Here is a tiny trained network, its code and every weight. The questions are about switching its units off for an input and a target symbol, where a switched-off unit gives its printed mean instead of its output.

import numpy as np


def w(rows, s, z=0):
    codes = np.array(rows[::2]) - 128.0
    scale = np.full(codes.shape[1], s)
    scale[-1] = z or s
    return codes * scale


def f(y):
    return np.maximum(y, 0)


def softmax(a):
    e = np.exp(a - a.max(-1, keepdims=True))
    return e / e.sum(-1, keepdims=True)


def log_softmax(a):
    a = a - a.max(-1, keepdims=True)
    return a - np.log(np.exp(a).sum(-1, keepdims=True))


def net(x, mask):
    ids = ['αβγδζηθλμπφω'.index(c) for c in x.split()]
    T = len(ids)
    res = E[ids] + P[:T]
    r = res
    for j in range(3):
        rows = slice(2 * j, 2 * j + 2)
        q, k, v = (r @ M[0][rows].T for M in (Q, K, V))
        z = softmax(np.where(np.tri(T) > 0, q @ k.T / 2**0.5, -1e9)) @ v
        o = O[0][rows]
        res = res + np.where(mask[j], z, o[:, -1]) @ o[:, :-1]
    y = f(res @ A[0][:, :-1].T + A[0][:, -1])
    res = res + np.where(mask[3:27], y, B[0][:, -1]) @ B[0][:, :-1]
    return log_softmax(res[-1] @ U[:, :-1].T + U[:, -1])


Q, K, V, O, A, B = {}, {}, {}, {}, {}, {}
E = w([
[143,92,74],'α',
[158,125,89],'β',
[173,127,89],'γ',
[153,105,143],'δ',
[164,111,86],'ζ',
[89,145,97],'η',
[152,145,107],'θ',
[3,120,167],'λ',
[41,161,90],'μ',
[61,153,91],'π',
[165,89,125],'φ',
[101,154,231],'ω',
],0.023)
P = w([
[2,86,150],'0',
[189,127,109],'1',
[148,120,134],'2',
[129,130,139],'3',
[113,152,161],'4',
[104,163,171],'5',
[97,172,175],'6',
[88,184,185],'7',
[83,195,197],'8',
[82,176,181],'9',
[74,203,204],'10',
],0.0088)
Q[0] = w([
[60,58,189],'head 1',
[42,65,134],'head 1',
[205,32,146],'head 2',
[80,243,91],'head 2',
[161,130,10],'head 3',
[114,224,25],'head 3',
],0.011)
K[0] = w([
[123,111,11],'head 1',
[113,232,141],'head 1',
[150,117,93],'head 2',
[169,150,127],'head 2',
[130,51,74],'head 3',
[157,181,85],'head 3',
],0.011)
V[0] = w([
[175,175,206],'head 1',
[98,91,181],'head 1',
[69,2,84],'head 2',
[133,151,208],'head 2',
[152,209,81],'head 3',
[125,187,148],'head 3',
],0.0099)
O[0] = w([
[172,197,67,88],'head 1',
[130,178,130,165],'head 1',
[106,225,165,69],'head 2',
[54,57,89,253],'head 2',
[131,1,67,86],'head 3',
[158,155,210,188],'head 3',
],0.0089,0.0074)
A[0] = w([
[115,176,148,16],'neuron 1',
[223,124,172,110],'neuron 2',
[128,178,62,103],'neuron 3',
[128,210,136,93],'neuron 4',
[122,89,91,79],'neuron 5',
[115,91,147,46],'neuron 6',
[191,60,101,110],'neuron 7',
[149,168,24,157],'neuron 8',
[161,128,72,90],'neuron 9',
[74,47,130,159],'neuron 10',
[73,142,198,114],'neuron 11',
[53,200,122,78],'neuron 12',
[162,136,172,62],'neuron 13',
[115,143,27,118],'neuron 14',
[77,172,117,147],'neuron 15',
[189,141,128,192],'neuron 16',
[246,114,111,132],'neuron 17',
[146,123,58,76],'neuron 18',
[111,86,131,79],'neuron 19',
[68,123,6,140],'neuron 20',
[55,80,163,47],'neuron 21',
[161,51,131,115],'neuron 22',
[216,120,165,127],'neuron 23',
[162,124,125,2],'neuron 24',
],0.012,0.014)
B[0] = w([
[155,50,99,130],'neuron 1',
[53,107,132,135],'neuron 2',
[159,127,97,143],'neuron 3',
[118,69,167,142],'neuron 4',
[115,113,119,137],'neuron 5',
[5,195,93,132],'neuron 6',
[189,148,87,133],'neuron 7',
[93,85,135,170],'neuron 8',
[79,207,118,137],'neuron 9',
[152,141,119,228],'neuron 10',
[158,139,87,251],'neuron 11',
[147,91,150,171],'neuron 12',
[51,84,43,135],'neuron 13',
[91,121,79,167],'neuron 14',
[106,133,102,190],'neuron 15',
[180,87,113,155],'neuron 16',
[114,139,188,146],'neuron 17',
[120,192,63,136],'neuron 18',
[100,210,112,139],'neuron 19',
[166,147,204,206],'neuron 20',
[168,107,129,205],'neuron 21',
[155,84,184,130],'neuron 22',
[72,127,127,137],'neuron 23',
[74,250,2,128],'neuron 24',
],0.014,0.016)
U = w([
[1,119,183,255],'α',
[187,240,220,204],'β',
[128,110,124,41],'γ',
[113,124,133,35],'δ',
[111,129,136,40],'ζ',
[117,117,138,23],'η',
[112,124,129,47],'θ',
[112,65,122,20],'λ',
[130,79,103,64],'μ',
[122,98,121,44],'π',
[110,120,135,39],'φ',
[111,116,74,132],'ω',
],0.016,0.0072)

Each question gives the input, a string of symbols that net reads in full, and the target symbol t.
The units are the heads (2 rows each of Q, K, V and O) and the neurons (one row each of A and B). Each row of codes is followed by its name. A weight is (code - 128) times the scale printed after its matrix; where a second scale follows, it is the last column's (O, A, B and U).
mask holds one flag per unit, heads first, then neurons. A switched-off unit (its flag False) gives its mean, the last column of its rows in O or B, instead of its output. The means were averaged over made-up inputs and are rounded, as every weight is.
A unit's drop is (log p(t) with every unit on - log p(t) with that unit switched off) / (log p(t) with every unit on - log p(t) with every unit switched off).
The circuit of an input: a set's keep is (log p(t) with only the set's units on - log p(t) with every unit switched off) / (log p(t) with every unit on - log p(t) with every unit switched off). Starting from the 12 units with the biggest drops (on a tie, the unit counted first), units are removed one at a time, each time the one whose removal leaves the highest keep (on an exact tie, the one counted first), for as long as the keep stays at least 0.8.
circuit, biggest first: the units of the circuit, biggest drop first
most important unit: the unit with the biggest drop
top k neurons: the k neurons with the biggest drops, biggest first
heads that matter: for each layer, one digit per head in row order, 1 if its drop is at least 0.15 and else 0, layers parted by /
drop when u is switched off: that unit's drop, to one decimal
input δ β ω, target α: top 4 neurons : neuron 20; neuron 13; neuron 2; neuron 10
input ω δ ω δ μ ω ω ω π ω φ, target α: heads that matter : 001
input π π λ ω, target α: circuit, biggest first : neuron 20
input η μ α α ω γ, target α: heads that matter : 010
input α μ π θ π γ θ π, target β: top 2 neurons : neuron 20; neuron 8
input α π ω μ ω ω λ, target ω: top 3 neurons : neuron 11; neuron 21; neuron 10
input α ω ζ η, target α: heads that matter : 000
input μ λ π, target α: circuit, biggest first : head 2; neuron 10; neuron 4
input ω α μ, target α: heads that matter : 001
input δ β α γ β ω μ μ φ, target α: heads that matter : 010
input η π μ μ π δ, target α: heads that matter : 010
input ω ω ω ω μ μ ω ω λ, target ω: circuit, biggest first : neuron 11; neuron 21; neuron 20
input δ ω μ, target α: top 4 neurons : neuron 11; neuron 14; neuron 20; neuron 16
input γ ω ω π, target α: top 2 neurons : neuron 11; neuron 20
input π ω α π γ, target α: most important unit : head 2
input ω ω θ μ α μ, target β: top 2 neurons : neuron 20; neuron 10
input ω ω γ π γ μ β ω α π π, target β: top 2 neurons : neuron 20; neuron 10
input ω μ β λ π α φ μ, target β: top 3 neurons : neuron 20; neuron 8; neuron 10
input α μ ω θ δ, target α: drop when neuron 23 is switched off : 0.2
input ω μ μ ω π η, target α: circuit, biggest first : neuron 11
